Below are the code and all the weights of a small trained network. Each question names an input and a class and asks about switching units off, where a switched-off unit gives its printed mean instead of its output.

import numpy as np


def w(rows, s, z=0):
    codes = np.array(rows[::2]) - 128.0
    scale = np.full(codes.shape[1], s)
    scale[-1] = z or s
    return codes * scale


def norm(h):
    return h / np.sqrt((h * h).mean(-1, keepdims=True) + 1e-5)


def f(y):
    return y / 2 * (1 + np.tanh(0.7978845608 * (y + 0.044715 * y**3)))


def log_softmax(a):
    a = a - a.max(-1, keepdims=True)
    return a - np.log(np.exp(a).sum(-1, keepdims=True))


def net(x, mask):
    res = np.array(x, float).reshape(1, 4) / 4 @ E
    u = 0
    for l in range(2):
        y = f(norm(res) @ A[l][:, :-1].T + A[l][:, -1])
        res = res + np.where(mask[u : u + 4], y, B[l][:, -1]) @ B[l][:, :-1]
        u += 4
    return log_softmax(norm(res)[-1] @ U[:, :-1].T + U[:, -1])


A, B = {}, {}
E = w([
[199,213,39,120,47,67,58,156,37,118],'x0',
[97,82,163,120,79,178,38,8,85,220],'x1',
[129,126,135,142,119,121,115,129,142,120],'x2',
[150,103,184,51,132,167,92,177,125,81],'x3',
],0.0013)
A[0] = w([
[115,168,120,136,116,116,179,164,116,55,89],'0.n1',
[97,165,135,133,165,96,147,145,171,110,96],'0.n2',
[100,48,175,70,123,172,73,139,86,120,96],'0.n3',
[117,104,149,140,222,101,254,162,212,52,1],'0.n4',
],0.0025,0.00098)
B[0] = w([
[174,139,167,94,65,188,150,45,201,186,149],'0.n1',
[128,105,124,133,64,86,142,66,122,120,137],'0.n2',
[77,151,104,104,146,156,129,142,191,71,190],'0.n3',
[147,165,58,125,119,116,3,108,7,124,251],'0.n4',
],0.0038,0.0016)
A[1] = w([
[172,184,170,31,86,131,37,218,32,59,69],'1.n1',
[54,82,129,204,161,135,126,71,108,189,218],'1.n2',
[101,209,28,191,73,108,81,150,56,165,253],'1.n3',
[247,223,82,89,26,96,254,165,173,95,208],'1.n4',
],0.0028,0.00063)
B[1] = w([
[214,88,186,120,114,4,215,56,157,135,241],'1.n1',
[232,146,122,153,84,62,189,187,148,153,196],'1.n2',
[68,108,92,134,228,186,61,125,106,56,253],'1.n3',
[76,153,153,153,59,192,163,197,145,219,215],'1.n4',
],0.0036,0.0033)
U = w([
[113,131,10,213,225,128,25,100,35,77,204],'0',
[208,119,169,185,42,78,254,166,197,231,233],'1',
[222,86,190,26,136,19,120,34,97,26,99],'2',
[17,68,193,46,167,248,84,131,230,81,8],'3',
[10,239,75,163,62,240,136,235,89,172,25],'4',
],0.0055,0.0013)

Each question gives the input, the list of numbers given to net, and the class t.
The units are the neurons (one row each of A and B). Each row of codes is followed by its name. A weight is (code - 128) times the scale printed after its matrix; where a second scale follows, it is the last column's (A, B and U).
mask holds one flag per neuron, layer by layer. A switched-off neuron (its flag False) gives its mean, the last column of its row in B, instead of its output. The means were averaged over made-up inputs and are rounded, as every weight is.
A unit's drop is (log p(t) with every unit on - log p(t) with that unit switched off) / (log p(t) with every unit on - log p(t) with every unit switched off).
The circuit of an input: a set's keep is (log p(t) with only the set's units on - log p(t) with every unit switched off) / (log p(t) with every unit on - log p(t) with every unit switched off). Starting from all 8 units, units are removed one at a time, each time the one whose removal leaves the highest keep (on an exact tie, the one counted first), for as long as the keep stays at least 0.8.
units of the circuit, in order: the units of the circuit, biggest drop first
k most important neurons: the k neurons with the biggest drops, biggest first
top k neurons in layer l: the k neurons of layer l with the biggest drops, biggest first
input [0,-1,6,-4], class 0: top neuron in layer 0 -> (0.n3)
input [4,-6,1,5], class 1: units of the circuit, in order -> (1.n4; 1.n1)
input [2,-2,-4,-8], class 4: units of the circuit, in order -> (1.n4; 1.n1)
input [-8,0,-4,2], class 2: 2 most important neurons -> (1.n4; 0.n4)
input [5,-1,6,-1], class 4: units of the circuit, in order -> (0.n4; 1.n4; 1.n3)
input [-1,7,8,-5], class 1: 3 most important neurons -> (0.n4; 1.n2; 1.n3)
input [-8,8,-8,0], class 1: 3 most important neurons -> (1.n3; 1.n2; 0.n4)
input [3,-8,-1,-2], class 4: 2 most important neurons -> (1.n4; 0.n1)
input [6,-2,3,8], class 1: top 2 neurons in layer 1 -> (1.n4; 1.n1)
input [0,8,-1,-2], class 1: 2 most important neurons -> (0.n4; 1.n2)
input [1,-1,6,-8], class 4: top 3 neurons in layer 1 -> (1.n1; 1.n4; 1.n3)
input [0,3,1,-2], class 1: 3 most important neurons -> (0.n4; 1.n2; 1.n3)
input [0,-8,5,-5], class 0: 4 most important neurons -> (0.n4; 1.n3; 0.n3; 1.n2)
input [-5,6,6,-3], class 1: units of the circuit, in order -> (1.n2)
input [-8,8,-7,-4], class 1: top 2 neurons in layer 1 -> (1.n2; 1.n3)
input [7,-2,0,8], class 1: units of the circuit, in order -> (0.n4; 1.n4; 1.n1)
input [-4,0,-3,-7], class 0: units of the circuit, in order -> (1.n1; 1.n4)
input [-5,0,-7,4], class 2: 3 most important neurons -> (0.n4; 1.n3; 1.n4)
input [5,0,-5,4], class 1: top 2 neurons in layer 1 -> (1.n1; 1.n4)
input [-1,8,-7,-6], class 1: units of the circuit, in order -> (1.n2)
input [-7,-2,0,4], class 2: units of the circuit, in order -> (0.n4; 1.n3)
input [1,-8,3,0], class 4: 4 most important neurons -> (1.n4; 0.n1; 1.n3; 1.n2)
input [4,-2,-8,6], class 1: units of the circuit, in order -> (0.n4; 1.n4; 1.n1)
input [1,-8,7,-3], class 4: top 2 neurons in layer 0 -> (0.n1; 0.n2)
input [-4,-2,-4,3], class 2: 2 most important neurons -> (0.n4; 1.n1)
input [-6,0,-6,1], class 2: 3 most important neurons -> (1.n4; 0.n4; 1.n3)
input [8,-2,7,-8], class 4: top 2 neurons in layer 0 -> (0.n4; 0.n1)
